Below is a small trained network, with its code and all its weights. Each question gives an input and a class and asks what happens when units are switched off, that is, made to give their printed mean instead of their output.

import numpy as np


def w(rows, s, z=0):
    codes = np.array(rows[::2]) - 128.0
    scale = np.full(codes.shape[1], s)
    scale[-1] = z or s
    return codes * scale


def f(y):
    return y / 2 * (1 + np.tanh(0.7978845608 * (y + 0.044715 * y**3)))


def log_softmax(a):
    a = a - a.max(-1, keepdims=True)
    return a - np.log(np.exp(a).sum(-1, keepdims=True))


def net(x, mask):
    res = np.array(x, float).reshape(1, 7) / 4 @ E
    y = f(res @ A[0][:, :-1].T + A[0][:, -1])
    res = res + np.where(mask, y, B[0][:, -1]) @ B[0][:, :-1]
    return log_softmax(res[-1] @ U[:, :-1].T + U[:, -1])


A, B = {}, {}
E = w([
[126,135,123,130,146,135,118,131,130,125,126],'x0',
[160,131,118,130,113,130,117,123,116,138,144],'x1',
[106,88,23,164,213,115,253,82,61,162,181],'x2',
[127,135,131,118,111,130,133,116,116,126,128],'x3',
[129,126,136,126,116,126,131,131,115,128,143],'x4',
[86,97,85,127,79,185,120,217,72,214,51],'x5',
[113,119,131,131,131,130,131,126,138,126,123],'x6',
],0.014)
A[0] = w([
[116,88,88,142,121,198,144,164,73,203,79,92],'neuron 0',
[118,135,92,157,143,136,154,149,80,156,95,88],'neuron 1',
[95,100,1,121,165,87,208,98,97,146,176,140],'neuron 2',
[158,148,194,153,169,93,140,82,160,90,179,241],'neuron 3',
[95,107,102,139,108,215,102,201,56,207,67,166],'neuron 4',
[131,138,187,120,69,137,35,156,166,105,115,255],'neuron 5',
[103,96,156,110,108,151,69,188,125,140,86,124],'neuron 6',
[122,115,39,153,178,129,238,101,77,136,150,137],'neuron 7',
[127,120,126,145,66,214,161,211,110,198,57,129],'neuron 8',
[122,130,105,106,132,124,133,144,162,135,157,110],'neuron 9',
[160,113,149,129,204,106,175,72,120,85,181,158],'neuron 10',
],0.0087,0.0096)
B[0] = w([
[124,76,165,59,171,107,86,168,130,147,162,203],'neuron 0',
[141,97,159,117,145,123,126,153,125,127,169,164],'neuron 1',
[33,118,116,146,152,156,170,111,98,174,203,246],'neuron 2',
[154,221,128,119,130,123,156,27,167,84,161,229],'neuron 3',
[126,77,166,106,102,137,132,243,70,155,114,239],'neuron 4',
[213,160,218,133,91,111,81,139,165,83,70,251],'neuron 5',
[138,155,115,173,158,124,134,151,95,127,91,184],'neuron 6',
[62,102,90,114,143,136,164,149,120,200,184,244],'neuron 7',
[128,124,108,150,129,135,82,188,57,148,101,218],'neuron 8',
[105,125,125,131,117,107,138,120,120,127,127,126],'neuron 9',
[115,195,63,162,72,145,139,25,128,153,122,206],'neuron 10',
],0.011,0.02)
U = w([
[202,181,178,119,122,73,111,65,253,9,114,208],'0',
[99,164,16,198,128,153,186,34,117,160,174,86],'1',
[175,102,147,141,114,121,70,214,76,135,5,186],'2',
[92,18,98,72,160,133,130,201,87,191,206,3],'3',
],0.0078,0.0035)

Each question gives the input, the list of numbers given to net, and the class t.
The units are the neurons (one row each of A and B). Each row of codes is followed by its name. A weight is (code - 128) times the scale printed after its matrix; where a second scale follows, it is the last column's (A, B and U).
mask holds one flag per neuron, in row order. A switched-off neuron (its flag False) gives its mean, the last column of its row in B, instead of its output. The means were averaged over made-up inputs and are rounded, as every weight is.
A unit's drop is (log p(t) with every unit on - log p(t) with that unit switched off) / (log p(t) with every unit on - log p(t) with every unit switched off).
The circuit of an input: a set's keep is (log p(t) with only the set's units on - log p(t) with every unit switched off) / (log p(t) with every unit on - log p(t) with every unit switched off). Starting from all 11 units, units are removed one at a time, each time the one whose removal leaves the highest keep (on an exact tie, the one counted first), for as long as the keep stays at least 0.8.
circuit, biggest first: the units of the circuit, biggest drop first
unit that matters most: the unit with the biggest drop
k most important neurons: the k neurons with the biggest drops, biggest first
drop when u is switched off: that unit's drop, to one decimal
input [4,1,0,4,2,5,-7], class 2: unit that matters most	neuron 2
input [3,1,0,-3,-3,-5,2], class 0: 2 most important neurons	(neuron 2; neuron 7)
input [6,-4,1,-3,-7,0,-5], class 1: 3 most important neurons	(neuron 5; neuron 4; neuron 0)
input [-4,5,5,-1,1,0,3], class 1: 2 most important neurons	(neuron 4; neuron 10)
input [-6,-6,0,4,-5,7,-5], class 2: 3 most important neurons	(neuron 2; neuron 7; neuron 8)
input [1,-3,0,8,7,3,-7], class 2: 2 most important neurons	(neuron 2; neuron 7)
input [5,1,1,1,-7,0,5], class 1: 3 most important neurons	(neuron 5; neuron 4; neuron 0)
input [0,3,-3,2,-6,0,-2], class 0: 2 most important neurons	(neuron 4; neuron 8)
input [1,-1,6,-5,8,0,3], class 1: 2 most important neurons	(neuron 4; neuron 10)
input [8,3,-2,-3,-1,0,1], class 0: 2 most important neurons	(neuron 4; neuron 8)
input [-7,4,0,1,5,-1,-8], class 0: 2 most important neurons	(neuron 2; neuron 7)
input [1,-1,1,-8,-8,-2,2], class 1: drop when neuron 5 is switched off	1.6
input [5,-7,0,-3,-8,3,5], class 2: drop when neuron 10 is switched off	0.0
input [-6,-7,-4,-2,-5,0,0], class 0: circuit, biggest first	(neuron 4)
input [-1,-1,1,-4,1,-3,-1], class 1: drop when neuron 5 is switched off	1.7
